Here is a tiny trained network, its code and every weight. The questions are about switching its units off for an input and a class, where a switched-off unit gives its printed mean instead of its output.

import numpy as np


def w(rows, s, z=0):
    codes = np.array(rows[::2]) - 128.0
    scale = np.full(codes.shape[1], s)
    scale[-1] = z or s
    return codes * scale


def f(y):
    return np.maximum(y, 0)


def log_softmax(a):
    a = a - a.max(-1, keepdims=True)
    return a - np.log(np.exp(a).sum(-1, keepdims=True))


def net(x, mask):
    res = np.array(x, float).reshape(1, 6) / 4 @ E
    y = f(res @ A[0][:, :-1].T + A[0][:, -1])
    res = res + np.where(mask, y, B[0][:, -1]) @ B[0][:, :-1]
    return log_softmax(res[-1] @ U[:, :-1].T + U[:, -1])


A, B = {}, {}
E = w([
[139,135,151,115,149,141,59],'x0',
[126,80,51,148,89,94,200],'x1',
[11,58,173,155,146,163,178],'x2',
[190,165,187,53,29,254,147],'x3',
[113,217,191,120,170,101,107],'x4',
[204,98,237,110,213,113,229],'x5',
],0.0084)
A[0] = w([
[198,158,155,106,90,117,150,89],'N0',
[82,125,79,180,140,139,119,8],'N1',
[168,98,92,126,187,70,104,174],'N2',
[178,196,97,157,45,104,137,201],'N3',
[201,137,90,192,169,46,69,199],'N4',
[85,131,113,154,130,117,92,84],'N5',
[165,122,179,123,115,79,151,85],'N6',
[9,66,146,184,211,140,111,166],'N7',
[134,136,201,76,145,118,68,112],'N8',
[159,124,144,107,184,134,207,245],'N9',
[53,163,103,146,111,121,103,225],'N10',
[124,233,79,174,85,97,110,243],'N11',
[84,141,79,120,155,100,105,114],'N12',
[238,103,143,105,165,133,161,143],'N13',
[86,166,122,134,42,187,80,252],'N14',
[147,90,96,139,93,55,113,148],'N15',
[137,115,143,157,114,173,101,109],'N16',
[224,147,136,70,146,114,154,167],'N17',
[65,107,118,141,72,81,167,82],'N18',
],0.011,0.0032)
B[0] = w([
[159,172,33,194,159,196,99,190],'N0',
[145,107,92,170,131,171,90,170],'N1',
[80,61,210,132,170,142,212,198],'N2',
[150,129,50,93,37,206,119,220],'N3',
[41,36,217,103,109,253,207,230],'N4',
[153,129,108,164,100,175,77,167],'N5',
[177,106,155,181,111,61,146,163],'N6',
[131,98,181,216,180,95,57,228],'N7',
[124,74,98,135,93,158,212,193],'N8',
[135,74,127,179,227,98,170,207],'N9',
[141,175,99,193,41,219,34,205],'N10',
[110,105,114,76,44,228,137,228],'N11',
[103,111,120,198,61,203,71,180],'N12',
[170,183,169,197,206,163,99,210],'N13',
[71,169,167,80,91,221,146,251],'N14',
[70,162,164,123,95,167,190,188],'N15',
[69,94,133,80,165,149,147,157],'N16',
[160,164,33,205,135,200,133,211],'N17',
[74,78,119,148,140,145,63,180],'N18',
],0.0065,0.012)
U = w([
[64,108,108,93,97,158,126,254],'0',
[170,131,69,231,133,154,78,111],'1',
[152,89,142,131,174,150,203,250],'2',
[125,78,143,163,192,64,127,2],'3',
[173,152,50,7,91,154,116,5],'4',
],0.011,0.0034)

Each question gives the input, the list of numbers given to net, and the class t.
The units are the neurons (one row each of A and B). Each row of codes is followed by its name. A weight is (code - 128) times the scale printed after its matrix; where a second scale follows, it is the last column's (A, B and U).
mask holds one flag per neuron, in row order. A switched-off neuron (its flag False) gives its mean, the last column of its row in B, instead of its output. The means were averaged over made-up inputs and are rounded, as every weight is.
A unit's drop is (log p(t) with every unit on - log p(t) with that unit switched off) / (log p(t) with every unit on - log p(t) with every unit switched off).
The circuit of an input: a set's keep is (log p(t) with only the set's units on - log p(t) with every unit switched off) / (log p(t) with every unit on - log p(t) with every unit switched off). Starting from the 12 units with the biggest drops (on a tie, the unit counted first), units are removed one at a time, each time the one whose removal leaves the highest keep (on an exact tie, the one counted first), for as long as the keep stays at least 0.8.
units of the circuit, in order: the units of the circuit, biggest drop first
k most important neurons: the k neurons with the biggest drops, biggest first
drop when u is switched off: that unit's drop, to one decimal
input [-6,-8,-2,8,2,4], class 1: units of the circuit, in order -> (N0)
input [4,6,-4,2,1,-7], class 4: units of the circuit, in order -> (N3; N7)
input [-8,6,-6,1,-5,-3], class 4: units of the circuit, in order -> (N3; N7)
input [8,-4,-1,-5,-3,1], class 2: units of the circuit, in order -> (N4; N2)
input [-3,5,5,-1,-3,-3], class 1: 2 most important neurons -> (N4; N7)
input [0,-4,0,2,-5,6], class 1: 3 most important neurons -> (N4; N17; N2)
input [8,-3,-3,8,-5,6], class 1: 2 most important neurons -> (N17; N0)
input [1,-4,-5,-1,0,0], class 0: 3 most important neurons -> (N4; N9; N7)
input [7,8,-8,4,6,7], class 1: drop when N17 is switched off -> 0.3
input [-1,-2,-5,-1,2,0], class 0: drop when N11 is switched off -> 0.2
input [-7,-2,2,-2,-2,2], class 3: drop when N9 is switched off -> 0.0
